Here is a tiny trained network, its code and every weight. The questions are about switching its units off for an input and a class, where a switched-off unit gives its printed mean instead of its output.

import numpy as np


def w(rows, s, z=0):
    codes = np.array(rows[::2]) - 128.0
    scale = np.full(codes.shape[1], s)
    scale[-1] = z or s
    return codes * scale


def f(y):
    return y / 2 * (1 + np.tanh(0.7978845608 * (y + 0.044715 * y**3)))


def log_softmax(a):
    a = a - a.max(-1, keepdims=True)
    return a - np.log(np.exp(a).sum(-1, keepdims=True))


def net(x, mask):
    res = np.array(x, float).reshape(1, 8) / 4 @ E
    y = f(res @ A[0][:, :-1].T + A[0][:, -1])
    res = res + np.where(mask, y, B[0][:, -1]) @ B[0][:, :-1]
    return log_softmax(res[-1] @ U[:, :-1].T + U[:, -1])


A, B = {}, {}
E = w([
[30,176,129,163,177,163,126,85],'x0',
[167,74,124,139,71,174,190,150],'x1',
[141,194,2,96,187,145,159,70],'x2',
[76,94,69,181,162,62,139,192],'x3',
[121,157,88,38,93,125,202,159],'x4',
[173,81,115,114,81,180,27,59],'x5',
[156,210,162,138,146,196,75,89],'x6',
[5,114,176,34,145,204,119,129],'x7',
],0.0051)
A[0] = w([
[128,125,127,125,134,125,130,131,247],'n0',
[143,128,122,156,109,130,133,125,95],'n1',
[189,130,71,106,102,138,123,84,69],'n2',
[103,213,117,93,100,236,177,125,199],'n3',
[125,129,134,131,120,129,116,138,82],'n4',
[122,108,180,124,87,126,91,136,182],'n5',
[128,133,128,121,126,140,136,124,91],'n6',
[200,106,67,89,107,129,102,73,140],'n7',
[138,140,121,141,128,129,131,126,47],'n8',
[148,147,84,127,131,131,142,126,130],'n9',
[253,116,158,176,91,157,138,127,222],'n10',
[133,132,139,126,117,129,113,136,18],'n11',
[195,124,116,175,106,135,134,143,25],'n12',
[126,126,128,132,124,126,127,125,142],'n13',
[184,169,154,66,120,210,37,114,157],'n14',
[95,100,126,117,111,129,107,153,160],'n15',
[148,135,137,102,121,135,129,116,76],'n16',
[99,151,136,131,116,99,146,132,119],'n17',
[141,127,121,122,132,98,140,157,78],'n18',
[115,123,124,138,121,125,120,117,99],'n19',
[128,131,118,105,111,81,163,165,130],'n20',
[156,129,112,81,98,44,189,192,222],'n21',
[130,119,124,126,101,107,148,128,66],'n22',
[133,135,127,119,124,139,133,122,47],'n23',
[115,124,119,164,162,130,145,131,61],'n24',
[131,100,210,111,76,131,71,147,199],'n25',
[119,89,36,171,135,155,82,170,187],'n26',
[127,125,130,132,131,123,134,123,185],'n27',
[134,131,148,129,153,141,112,107,8],'n28',
[162,236,113,215,148,77,98,128,221],'n29',
[130,143,131,114,126,157,142,124,96],'n30',
[127,126,139,125,131,134,138,123,154],'n31',
[88,116,113,119,137,131,131,116,117],'n32',
],0.016,0.0019)
B[0] = w([
[88,162,133,153,118,133,176,115,140],'n0',
[144,94,129,125,127,120,119,136,136],'n1',
[118,139,128,84,56,97,115,133,184],'n2',
[166,171,131,108,172,245,145,129,233],'n3',
[144,111,124,120,124,131,104,120,127],'n4',
[133,111,129,166,99,150,96,131,178],'n5',
[142,122,136,117,136,136,114,131,129],'n6',
[147,200,132,103,70,92,127,133,205],'n7',
[146,97,141,112,126,114,90,140,126],'n8',
[112,126,143,99,87,126,117,128,152],'n9',
[219,141,126,171,115,157,215,126,238],'n10',
[161,106,137,112,134,136,82,127,125],'n11',
[130,51,124,142,123,113,148,122,174],'n12',
[129,125,126,131,128,127,127,132,129],'n13',
[59,159,130,51,184,192,94,129,251],'n14',
[121,99,127,144,103,122,146,120,149],'n15',
[148,133,121,117,148,135,98,124,137],'n16',
[150,161,118,116,127,123,140,116,140],'n17',
[137,97,130,94,129,107,113,125,140],'n18',
[132,115,120,134,135,132,119,146,128],'n19',
[132,98,144,81,135,91,141,127,161],'n20',
[87,98,127,79,163,70,219,119,207],'n21',
[151,103,140,109,154,108,98,135,134],'n22',
[146,116,136,110,138,132,100,133,127],'n23',
[142,152,124,140,134,131,93,127,140],'n24',
[118,120,115,197,77,162,92,129,211],'n25',
[131,97,136,153,69,155,149,128,175],'n26',
[109,147,118,143,126,129,151,129,133],'n27',
[117,112,124,118,148,126,112,137,141],'n28',
[107,175,124,189,126,4,86,132,226],'n29',
[146,119,117,112,145,150,108,123,142],'n30',
[125,131,103,129,131,136,141,127,133],'n31',
[138,130,139,143,123,154,156,140,148],'n32',
],0.035,0.011)
U = w([
[144,162,127,111,101,182,112,136,222],'0',
[170,89,118,215,101,111,147,132,245],'1',
[138,106,137,89,121,37,179,126,145],'2',
[121,123,138,77,253,168,141,111,42],'3',
[205,54,139,70,171,89,34,130,29],'4',
[58,45,130,134,127,130,86,129,2],'5',
[84,179,116,132,130,81,33,139,95],'6',
],0.0064,0.0019)

Each question gives the input, the list of numbers given to net, and the class t.
The units are the neurons (one row each of A and B). Each row of codes is followed by its name. A weight is (code - 128) times the scale printed after its matrix; where a second scale follows, it is the last column's (A, B and U).
mask holds one flag per neuron, in row order. A switched-off neuron (its flag False) gives its mean, the last column of its row in B, instead of its output. The means were averaged over made-up inputs and are rounded, as every weight is.
A unit's drop is (log p(t) with every unit on - log p(t) with that unit switched off) / (log p(t) with every unit on - log p(t) with every unit switched off).
The circuit of an input: a set's keep is (log p(t) with only the set's units on - log p(t) with every unit switched off) / (log p(t) with every unit on - log p(t) with every unit switched off). Starting from the 12 units with the biggest drops (on a tie, the unit counted first), units are removed one at a time, each time the one whose removal leaves the highest keep (on an exact tie, the one counted first), for as long as the keep stays at least 0.8.
circuit, biggest first: the units of the circuit, biggest drop first
most important unit: the unit with the biggest drop
k most important neurons: the k neurons with the biggest drops, biggest first
drop when u is switched off: that unit's drop, to one decimal
input [-8,1,-8,0,-2,5,-2,6], class 1: 2 most important neurons	(n25, n3)
input [-5,6,-7,6,-5,-2,-3,-2], class 1: most important unit	n25
input [-1,3,8,6,8,0,0,3], class 3: circuit, biggest first	(n3, n21)
input [-2,0,2,-3,0,-4,6,-1], class 3: circuit, biggest first	(n25, n7)
input [6,-5,6,-7,1,0,6,-2], class 3: 3 most important neurons	(n3, n14, n25)
input [-3,-4,-1,7,1,1,5,2], class 1: 4 most important neurons	(n14, n7, n2, n21)
input [7,-8,8,-7,0,5,3,-1], class 6: 4 most important neurons	(n29, n7, n2, n10)
input [8,3,5,-8,-8,1,-1,-6], class 6: 2 most important neurons	(n29, n21)
input [8,4,1,-8,-3,-7,-8,-4], class 2: 3 most important neurons	(n14, n3, n25)
input [-4,0,8,5,-7,0,2,-1], class 6: 3 most important neurons	(n29, n10, n21)
input [-8,-7,3,-7,8,0,0,-2], class 3: 4 most important neurons	(n14, n29, n21, n3)
input [7,4,6,-3,7,-7,4,-7], class 6: 2 most important neurons	(n29, n10)
input [-1,6,8,-5,1,-2,-6,7], class 3: 2 most important neurons	(n3, n25)
input [6,3,-5,-1,-7,7,7,-6], class 1: circuit, biggest first	(n10)
input [7,2,-2,-7,-4,5,3,8], class 3: drop when n14 is switched off	0.9
input [-2,-8,-1,5,-2,7,-5,7], class 1: drop when n3 is switched off	0.1
input [8,4,5,8,-8,-6,6,1], class 6: drop when n10 is switched off	0.3
